Each row has a name. Each question is about the rows just above it.

B: [7.50 5.11 5.11 8.29 5.11 5.90 5.90 5.11]
S: [5.98 6.35 6.89 5.60 5.58 5.86 6.57 8.28]
Q: [7.91 5.00 4.88 7.91 5.00 5.79 4.20 4.78]
F: [5.57 6.61 5.02 5.54 4.55 6.23 7.25 8.29]
Y: [7.37 8.28 5.97 5.00 6.29 6.56 6.46 5.57]
H: [7.21 3.33 4.92 5.37 6.80 4.53 2.80 3.93]
M: [4.65 7.61 7.17 7.34 5.81 6.86 5.86 7.19]
P: [5.98 5.69 6.83 4.81 5.91 4.99 8.16 6.06]
Count of [7.50] in B: | 1
Times [5.00] occurs in Q: | 2
Shared by F and B: | [8.29]
Print row Y. | [7.37 8.28 5.97 5.00 6.29 6.56 6.46 5.57]
Count of [8.29] in B: | 1
Count of [5.90] in B: | 2
Print row H. | [7.21 3.33 4.92 5.37 6.80 4.53 2.80 3.93]

L: [-0.25  3.04 -5.30 -6.07  1.02 -2.64 -0.65 -3.85 -3.71  2.72  4.65 -1.13
 -1.64 -1.82  3.85  5.67]
R: [-0.98  2.28 -8.32  2.72  0.12 -3.36 -0.37 -5.29 -3.83 -3.71  2.11 -1.92
 -0.35 -1.54  2.29  2.72]
U: [-5.56 -0.59 -8.95 -6.60 -1.50 -2.67 -0.85 -4.13 -3.30  1.70  3.48 -1.39
 -2.55 -0.76  1.12  2.74]
Whose row is [-5.56 -0.59 -8.95 -6.60 -1.50 -2.67 -0.85 -4.13 -3.30  1.70  3.48 -1.39
 -2.55 -0.76  1.12  2.74]? | U
Print row U. | [-5.56 -0.59 -8.95 -6.60 -1.50 -2.67 -0.85 -4.13 -3.30  1.70  3.48 -1.39
 -2.55 -0.76  1.12  2.74]
Print row R. | [-0.98  2.28 -8.32  2.72  0.12 -3.36 -0.37 -5.29 -3.83 -3.71  2.11 -1.92
 -0.35 -1.54  2.29  2.72]
How many times does R hold [2.27]? | 0

buz: [ 5.29 -3.14  6.93 -0.07  6.71  3.58 -3.34 -0.42 -2.30  3.46  8.65 -1.14
  0.95 -0.89 -0.69]
tar: [ 3.58 -0.87  3.57 -0.48  1.43  0.64 -0.48  0.09 -0.69  1.43  2.33 -1.46
  0.83 -0.47 -0.22]
mot: [ 5.08 -3.00  6.79 -0.10  6.42  3.42 -3.13 -0.39 -2.43  3.56  8.46 -4.39
 -3.34 -3.07 -2.05]
Rutid: [ 3.65 -3.14  6.71  6.71  6.71 -3.33 -3.34  3.65 -2.30  3.46  6.71 -4.32
  3.65 -3.09 -2.29]
Count of [-0.48] in tar: | 2
Number of entries in [ 5.08 -3.00  6.79 -0.10  6.42  3.42 -3.13 -0.39 -2.43  3.56  8.46 -4.39
 -3.34 -3.07 -2.05]: | 15
Times [3.65] occurs in Rutid: | 3
Shared by buz and mot: | [-3.34]
Print row tar. | [ 3.58 -0.87  3.57 -0.48  1.43  0.64 -0.48  0.09 -0.69  1.43  2.33 -1.46
  0.83 -0.47 -0.22]
The one value in mot and Rutid: | [-3.34]
Count the entries of [ 5.29 -3.14  6.93 -0.07  6.71  3.58 -3.34 -0.42 -2.30  3.46  8.65 -1.14
  0.95 -0.89]: | 14

